Below are the code and all the weights of a small trained network. Each question names an input and a target symbol and asks about switching units off, where a switched-off unit gives its printed mean instead of its output.

import numpy as np


def w(rows, s, z=0):
    codes = np.array(rows[::2]) - 128.0
    scale = np.full(codes.shape[1], s)
    scale[-1] = z or s
    return codes * scale


def f(y):
    return np.maximum(y, 0)


def softmax(a):
    e = np.exp(a - a.max(-1, keepdims=True))
    return e / e.sum(-1, keepdims=True)


def log_softmax(a):
    a = a - a.max(-1, keepdims=True)
    return a - np.log(np.exp(a).sum(-1, keepdims=True))


def net(x, mask):
    ids = ['ΓΔΛΞΣαεζηθπτφ'.index(c) for c in x.split()]
    T = len(ids)
    res = E[ids] + P[:T]
    u = 0
    for l in range(2):
        r = res
        for j in range(3):
            rows = slice(4 * j, 4 * j + 4)
            q, k, v = (r @ M[l][rows].T for M in (Q, K, V))
            z = softmax(np.where(np.tri(T) > 0, q @ k.T / 4**0.5, -1e9)) @ v
            o = O[l][rows]
            res = res + np.where(mask[u + j], z, o[:, -1]) @ o[:, :-1]
        u += 3
        y = f(res @ A[l][:, :-1].T + A[l][:, -1])
        res = res + np.where(mask[u : u + 4], y, B[l][:, -1]) @ B[l][:, :-1]
        u += 4
    return log_softmax(res[-1] @ U[:, :-1].T + U[:, -1])


Q, K, V, O, A, B = {}, {}, {}, {}, {}, {}
E = w([
[179,107,119,127,142],'Γ',
[132,113,149,218,96],'Δ',
[167,204,90,81,111],'Λ',
[124,106,176,165,116],'Ξ',
[76,168,137,109,118],'Σ',
[192,173,134,160,82],'α',
[165,143,8,152,110],'ε',
[108,154,120,110,91],'ζ',
[147,106,74,157,137],'η',
[169,175,178,134,173],'θ',
[132,146,82,152,110],'π',
[114,134,166,72,62],'τ',
[174,147,111,158,53],'φ',
],0.013)
P = w([
[128,104,40,72,99],'0',
[51,112,32,175,118],'1',
[88,108,75,135,116],'2',
[133,156,71,144,102],'3',
[142,189,105,149,93],'4',
[191,189,119,160,78],'5',
[185,208,156,134,68],'6',
[240,209,144,148,52],'7',
[252,226,190,166,34],'8',
[227,249,252,89,48],'9',
[212,206,158,81,85],'10',
],0.0043)
Q[0] = w([
[55,83,201,6,246],'L0H0',
[111,182,195,121,90],'L0H0',
[61,156,170,101,176],'L0H0',
[62,37,163,55,246],'L0H0',
[100,181,191,163,83],'L0H1',
[164,229,160,162,72],'L0H1',
[113,232,155,174,91],'L0H1',
[144,81,141,144,40],'L0H1',
[82,64,143,2,113],'L0H2',
[163,163,24,79,150],'L0H2',
[72,107,201,107,142],'L0H2',
[67,95,152,200,166],'L0H2',
],0.0084)
K[0] = w([
[26,83,47,212,186],'L0H0',
[198,134,129,184,130],'L0H0',
[152,84,86,177,171],'L0H0',
[10,1,44,114,181],'L0H0',
[162,211,88,129,54],'L0H1',
[220,171,89,33,61],'L0H1',
[214,208,149,94,31],'L0H1',
[143,83,159,222,99],'L0H1',
[107,76,137,238,209],'L0H2',
[198,147,199,170,86],'L0H2',
[45,71,58,175,166],'L0H2',
[111,165,44,146,83],'L0H2',
],0.0081)
V[0] = w([
[139,55,125,118,241],'L0H0',
[147,87,89,190,80],'L0H0',
[235,197,92,195,186],'L0H0',
[70,174,164,103,187],'L0H0',
[30,81,169,154,158],'L0H1',
[65,85,179,138,214],'L0H1',
[122,78,104,112,200],'L0H1',
[75,128,160,64,229],'L0H1',
[74,73,58,231,139],'L0H2',
[176,174,91,1,18],'L0H2',
[127,83,80,193,41],'L0H2',
[89,56,159,142,92],'L0H2',
],0.0083)
O[0] = w([
[71,166,160,255,149,40],'L0H0',
[169,64,74,154,169,148],'L0H0',
[67,185,26,128,228,210],'L0H0',
[60,172,159,120,60,91],'L0H0',
[133,128,175,127,48,23],'L0H1',
[93,150,192,165,64,2],'L0H1',
[67,160,153,212,131,83],'L0H1',
[73,190,205,144,106,24],'L0H1',
[118,50,48,184,172,120],'L0H2',
[197,165,159,41,153,223],'L0H2',
[196,64,43,124,147,170],'L0H2',
[184,57,153,207,114,80],'L0H2',
],0.0067,0.0062)
A[0] = w([
[200,188,41,200,171,255],'L0N0',
[29,102,219,214,153,233],'L0N1',
[137,123,66,121,2,171],'L0N2',
[51,202,159,67,115,60],'L0N3',
],0.0057,0.0041)
B[0] = w([
[5,55,208,42,186,248],'L0N0',
[131,133,114,69,190,130],'L0N1',
[122,35,254,221,56,155],'L0N2',
[9,187,103,60,119,133],'L0N3',
],0.0067,0.015)
Q[1] = w([
[161,154,135,208,123],'L1H0',
[199,52,223,179,68],'L1H0',
[93,166,120,235,166],'L1H0',
[176,205,160,106,211],'L1H0',
[26,70,116,41,171],'L1H1',
[64,239,141,121,126],'L1H1',
[115,237,81,70,107],'L1H1',
[116,198,200,194,2],'L1H1',
[168,116,152,247,147],'L1H2',
[155,146,99,133,106],'L1H2',
[84,131,113,5,121],'L1H2',
[8,107,143,38,124],'L1H2',
],0.0069)
K[1] = w([
[103,196,169,165,75],'L1H0',
[93,194,143,201,168],'L1H0',
[130,154,192,101,14],'L1H0',
[122,29,134,172,70],'L1H0',
[186,172,180,13,166],'L1H1',
[170,80,86,51,124],'L1H1',
[147,80,110,69,151],'L1H1',
[80,108,58,112,63],'L1H1',
[122,94,49,99,100],'L1H2',
[105,117,86,152,181],'L1H2',
[101,140,219,92,124],'L1H2',
[132,169,254,88,113],'L1H2',
],0.0083)
V[1] = w([
[186,159,149,127,181],'L1H0',
[177,99,205,130,23],'L1H0',
[64,213,129,64,199],'L1H0',
[136,153,115,43,136],'L1H0',
[126,145,125,71,52],'L1H1',
[124,147,212,100,162],'L1H1',
[162,94,222,97,196],'L1H1',
[148,217,81,86,123],'L1H1',
[95,184,79,191,180],'L1H2',
[98,133,68,134,92],'L1H2',
[255,126,133,201,201],'L1H2',
[75,146,176,121,167],'L1H2',
],0.0084)
O[1] = w([
[30,120,239,42,135,125],'L1H0',
[79,157,51,118,49,4],'L1H0',
[141,216,216,112,181,189],'L1H0',
[165,147,174,51,115,191],'L1H0',
[146,162,88,26,109,122],'L1H1',
[59,230,73,201,100,159],'L1H1',
[42,167,187,214,72,191],'L1H1',
[85,168,119,51,184,144],'L1H1',
[151,111,128,153,231,105],'L1H2',
[235,151,100,110,145,113],'L1H2',
[36,2,167,71,146,87],'L1H2',
[101,187,156,199,183,156],'L1H2',
],0.0059,0.021)
A[1] = w([
[133,140,165,28,202,233],'L1N0',
[204,43,110,110,186,119],'L1N1',
[247,60,57,154,2,9],'L1N2',
[140,1,138,69,40,79],'L1N3',
],0.0045,0.0015)
B[1] = w([
[125,13,104,186,105,248],'L1N0',
[193,174,1,179,117,164],'L1N1',
[199,96,92,71,72,141],'L1N2',
[93,191,98,88,198,148],'L1N3',
],0.0043,0.016)
U = w([
[94,104,116,176,113,116],'Γ',
[89,80,121,148,117,85],'Δ',
[195,233,98,157,153,6],'Λ',
[123,102,128,208,105,145],'Ξ',
[202,155,179,128,69,255],'Σ',
[141,133,107,78,151,42],'α',
[128,128,90,130,173,184],'ε',
[112,131,149,109,71,129],'ζ',
[153,105,174,127,168,39],'η',
[1,174,192,209,116,243],'θ',
[120,145,95,79,147,109],'π',
[220,187,119,134,77,174],'τ',
[134,103,33,131,166,48],'φ',
],0.0066,0.005)

Each question gives the input, a string of symbols that net reads in full, and the target symbol t.
The units are the heads (4 rows each of Q, K, V and O) and the neurons (one row each of A and B). Each row of codes is followed by its name. A weight is (code - 128) times the scale printed after its matrix; where a second scale follows, it is the last column's (O, A, B and U).
mask holds one flag per unit, layer by layer, with each layer's heads first. A switched-off unit (its flag False) gives its mean, the last column of its rows in O or B, instead of its output. The means were averaged over made-up inputs and are rounded, as every weight is.
A unit's drop is (log p(t) with every unit on - log p(t) with that unit switched off) / (log p(t) with every unit on - log p(t) with every unit switched off).
The circuit of an input: a set's keep is (log p(t) with only the set's units on - log p(t) with every unit switched off) / (log p(t) with every unit on - log p(t) with every unit switched off). Starting from the 12 units with the biggest drops (on a tie, the unit counted first), units are removed one at a time, each time the one whose removal leaves the highest keep (on an exact tie, the one counted first), for as long as the keep stays at least 0.8.
units of the circuit, in order: the units of the circuit, biggest drop first
most important unit: the unit with the biggest drop
top k neurons: the k neurons with the biggest drops, biggest first
top k neurons in layer l: the k neurons of layer l with the biggest drops, biggest first
which heads matter: for each layer, one digit per head in row order, 1 if its drop is at least 0.15 and else 0, layers parted by /
input θ ε ε Δ ε Σ, target Λ: which heads matter	111 / 001
input φ θ Σ ε Ξ Σ τ τ Σ, target Σ: units of the circuit, in order	(L0H0 L0N0 L0H2)
input θ ε Σ Λ θ ε ε, target Λ: units of the circuit, in order	(L0H2 L1H2 L0N3 L0H1)
input θ α ε θ ε τ Λ Ξ, target Λ: top 2 neurons	(L0N3 L0N2)
input Δ α θ ε Δ Λ θ τ Λ θ Γ, target θ: units of the circuit, in order	(L1H1)
input Δ η ε, target φ: units of the circuit, in order	(L0H2 L1H0)
input ε ε Ξ ε ε, target η: top 2 neurons	(L0N0 L0N2)
input ζ Δ Σ Σ Λ η ε θ, target θ: units of the circuit, in order	(L1H1 L1H2)
input θ θ θ Γ, target θ: which heads matter	000 / 000
input θ η ζ, target Λ: which heads matter	111 / 011
input θ ε ε, target Λ: which heads matter	111 / 111
input ε π η ζ τ, target Σ: which heads matter	110 / 100
input ε ζ α Σ, target η: which heads matter	111 / 100
input η η η τ η ε, target Σ: which heads matter	100 / 010
input ε π ε Γ, target η: most important unit	L1H0
input ε ε η φ Ξ ε θ θ Λ φ, target η: which heads matter	110 / 100
input θ Σ ε Γ Σ θ, target Λ: top 2 neurons in layer 0	(L0N3 L0N2)
input θ τ ε ε π, target Λ: top 2 neurons	(L0N3 L1N0)
input θ Σ ε Λ ε ε θ Λ, target Λ: top 2 neurons	(L0N3 L0N2)
input Δ ε τ θ τ Γ τ Γ θ θ Σ, target θ: which heads matter	000 / 011
input θ Σ π Ξ ε π, target Λ: which heads matter	111 / 011
input ε τ θ η, target θ: most important unit	L1H1
input Ξ π π θ θ θ ε Σ Σ θ Σ, target θ: which heads matter	000 / 001
input ε ε ε α α Δ ζ η ε φ α, target η: which heads matter	110 / 100
input θ θ ε ε τ, target Λ: which heads matter	111 / 001
input ε ε θ ε ε θ φ, target η: top 2 neurons in layer 0	(L0N2 L0N0)
